[128 = 0]

[227  59 126 135 104 114 142  94 150 139 122 129 105 121 135 128 134 146
 134 125 135 119  54 123 149 114 127 127 129 102 120 134 126 132 123 141
 140 132 140 164 121 122 125 147 101 161 143 126 129 135 121 126 109 117
 117 124 143 143 116 125 122 125 139 131 128] : <99>
[ 29 129 144 124  73  99 135 121 121 188 144 121  91 174  92 140  97 111
 111 150 113 139   8 137 133 170  68 115 123  83 119   4 131 139 110 203
 107  58  92 164 109 162 141 159 154  64  66  87 128 150 147 144 138 130
 170 129 134 159  67 137  77 239 132 137 203] : <90>
[143  77 134 124 106 117 128 118 142 154 136 131 100 116 116 130 129 131
 126 137 128 116 101 128 127 131 113 123 127 103 122  13 127 140 116 144
 111 130 131 146 127 123 141 146 119 111 124 113 129 138 129 133 129 130
 139 134 134 152 106 127 100 150 130 134 148] : <89>
[127  80 134 135  82 109 139 102 108 153 128 131 113 151 129 138 123 133
 123 134 118 123   4 132 139 138 128 124 124  82 115   4 126 133 122 167
 106 110 126 162 115 143 139 145 138 148 105 101 130 141 137 144 115 122
 148 127 142 153  74 133  96 193 142 128 172] : <90>
[172 124 128 131 139 126 129 121 146 127 124 126 135 130 128 132 125 138
 137 121 139 141 139 121 134 122 140 121 128 129 126 196 131 126 127 127
 139 136 127 132 131 129 119 142 116 130 143 135 132 125 125 127 122 128
 112 125 130 122 144 127 143 109 126 124 113] : <89>
[112  94 144 122  98 123 126 133 151 179 136 123  84 143  87 139 126 103
 110 136 141 111 136 131 121 157 116 126 130 108 125   4 126 141 121 145
 119 104 131 142 118 146 139 155 141  62 107 117 129 143 137 133 133 145
 144 148 130 150 114 127  90 160 115 138 150] : <89>
[ 81 143 144 121 115 118 122 143 152 165 142 118 109 153  90 134 116 113
 113 134 131 132 153 131 123 158 110 122 126 118 125   4 132 134 121 138
 110  91 118 135 124 149 138 146 147  75 105 121 126 140 135 132 143 145
 142 136 123 129 126 136 122 158 123 130 145] : <89>
[168 151 128 120 156 115 123 152 196 137 127 113 140 135 111 130 102 126
 135 125 120 142 161 122 134 126 128 123 106 146 126 136 131 136 128 127
 137  93 114 131 136 138 125 139 118  86 129 135 130 119 131 118 143 126
  94  99 125 115 150 124 172 133 130 119 115] : <89>
[ 49 111 140 131  81 129 129 120 104 154 133 128  76 150 105 137 128 102
 106 142 129 117 103 134 123 158 108 129 142 103 128   4 130 137 123 149
 106 107 127 130 112 149 142 134 155  92  96 105 124 146 140 145 122 140
 165 159 132 148  90 137  74 169 117 142 163] : <89>
[ 38 167 159 114 110 107 110 145 174 172 133 117  72 113  89 144  93 105
 120 138 113 118  98 143 115 143 100 120  97 131 122   4 127 143 126 142
 117  58 104 111 126 139 140 106 159  98  73 116 128 139 138 130 149 104
 142 108 114 141 117 124 111 169 103 136 153] : <90>
[148  60 126 135 100 142 126 108 101 167 132 128  95 157 108 135 140 130
 126 129 138 122 108 123 128 146 129 131 131 114 141  82 131 118 128 117
 120 152 149 151 129 135 137 167 125 136 136 119 131 137 133 140 115 156
 146 149 131 151 114 135  98 136 139 144 132] : <90>
[248  35 117 137 106 130 141 100 117 139 123 134 110 126 135 127 149 145
 130 127 148 115 113 118 139 124 143 128 142 102 126 153 122 124 107 135
 140 170 155 166 121 110 129 166  91 144 161 128 131 137 120 128 110 140
 130 144 143 151 116 122 108 115 141 138 128] : <99>
[209 110 118 139 121 119 146 101 122 123 123 130 145 138 153 121 126 156
 134 120 134 135  62 112 153 118 131 123 138 114 123 211 126 120 119 149
 144 135 130 163 129 129 120 152  97 155 145 139 131 124 122 129 111 121
 116 119 140 123 122 132 140 132 149 120 132] : <99>
[171 101 124 130 109 128 138  81 117 143 130 131 129 165 126 126 126 167
 136 127 160 139  61 108 149 132 146 119 149 113 136 194 134 105 124 143
 153 152 133 165 128 150 130 171 109 164 139 138 125 128 124 132 107 130
 125 135 136 131 137 150 129 103 141 128 122] : <99>
[132 102 135 129 108 120 132 138 136 150 126 123 100 130 111 135 120 103
 121 139 121 117 105 134 124 138 111 128 117 116 125   4 128 147 121 145
 113 104 122 137 121 132 128 140 135  89 108 108 129 136 135 130 131 130
 141 130 129 143 101 125 115 165 124 140 152] : <89>
[172 111 117 132 131 125 123 111 125 135 129 125 122 111 123 124 148 154
 132 119 144 126 144 118 130 121 148 124 137 128 130 230 127 117 131 110
 149 153 127 135 131 118 145 129 113 177 150 148 129 133 123 125 124 134
 121 124 125 128 160 120 134  83 131 126  99] : <90>
[ 54 108 155 118  99 132 105 135 151 190 140 117  74 141  70 140 120  92
 111 133 137 111 145 145 110 167 122 130 113 127 140   4 131 130 129 112
 117 105 129 113 132 135 148 150 155  90  88 115 127 139 141 135 142 142
 154 150 118 150 125 128  93 149 107 143 136] : <90>
[147 110 130 124 120 128 109 129 142 143 126 125  99 109 111 133 134 120
 132 127 135 101 146 131 119 124 141 132 109 138 139 129 129 132 137 100
 134 131 147 115 132 122 137 127 129 142 129 134 128 135 129 122 128 128
 128 131 123 135 140 119 121 106 115 139 111] : <90>
[207  79 129 130 135 135 114 125 139 136 124 125 100 104 112 126 144 138
 137 120 146 110 166 133 123 125 149 128 117 143 137 230 128 124 138  90
 146 158 142 125 137 111 134 131 114 169 154 145 129 132 131 122 120 135
 115 126 124 133 161 119 132  80 127 137  93] : <90>
[228  55 128 131 109 134 134 104 122 148 117 128 110 137 140 134 144 119
 125 120 150 104  87 124 141 122 161 130 137 114 127  85 129 124 126 127
 132 143 151 152 120 131 106 157 112 138 135 129 130 138 123 134 110 134
 131 153 135 145 113 127 117 132 134 132 139] : <99>
[188 153 118 131 159 142 116 115 106  94 116 131 147  96 144 117 159 157
 145 105 147 128 177 116 128 103 175 134 132 167 138 252 121 104 142  75
 166 170 155 115 141 110 123 108 110 226 175 175 134 113 111 116 120 125
 100 119 120 110 191 126 168  32 132 127  63] : <90>
[189  47 139 133  85 116 129  77 150 159 133 135  82 110 125 131 142 145
 124 122 140 107  49 127 139 124 145 115 148  91 118  37 129 132 118 145
 140 133 150 161 119 124 141 145 104 177 136 128 134 145 129 131 110 122
 130 147 140 157 120 127 101 114 126 131 136] : <99>
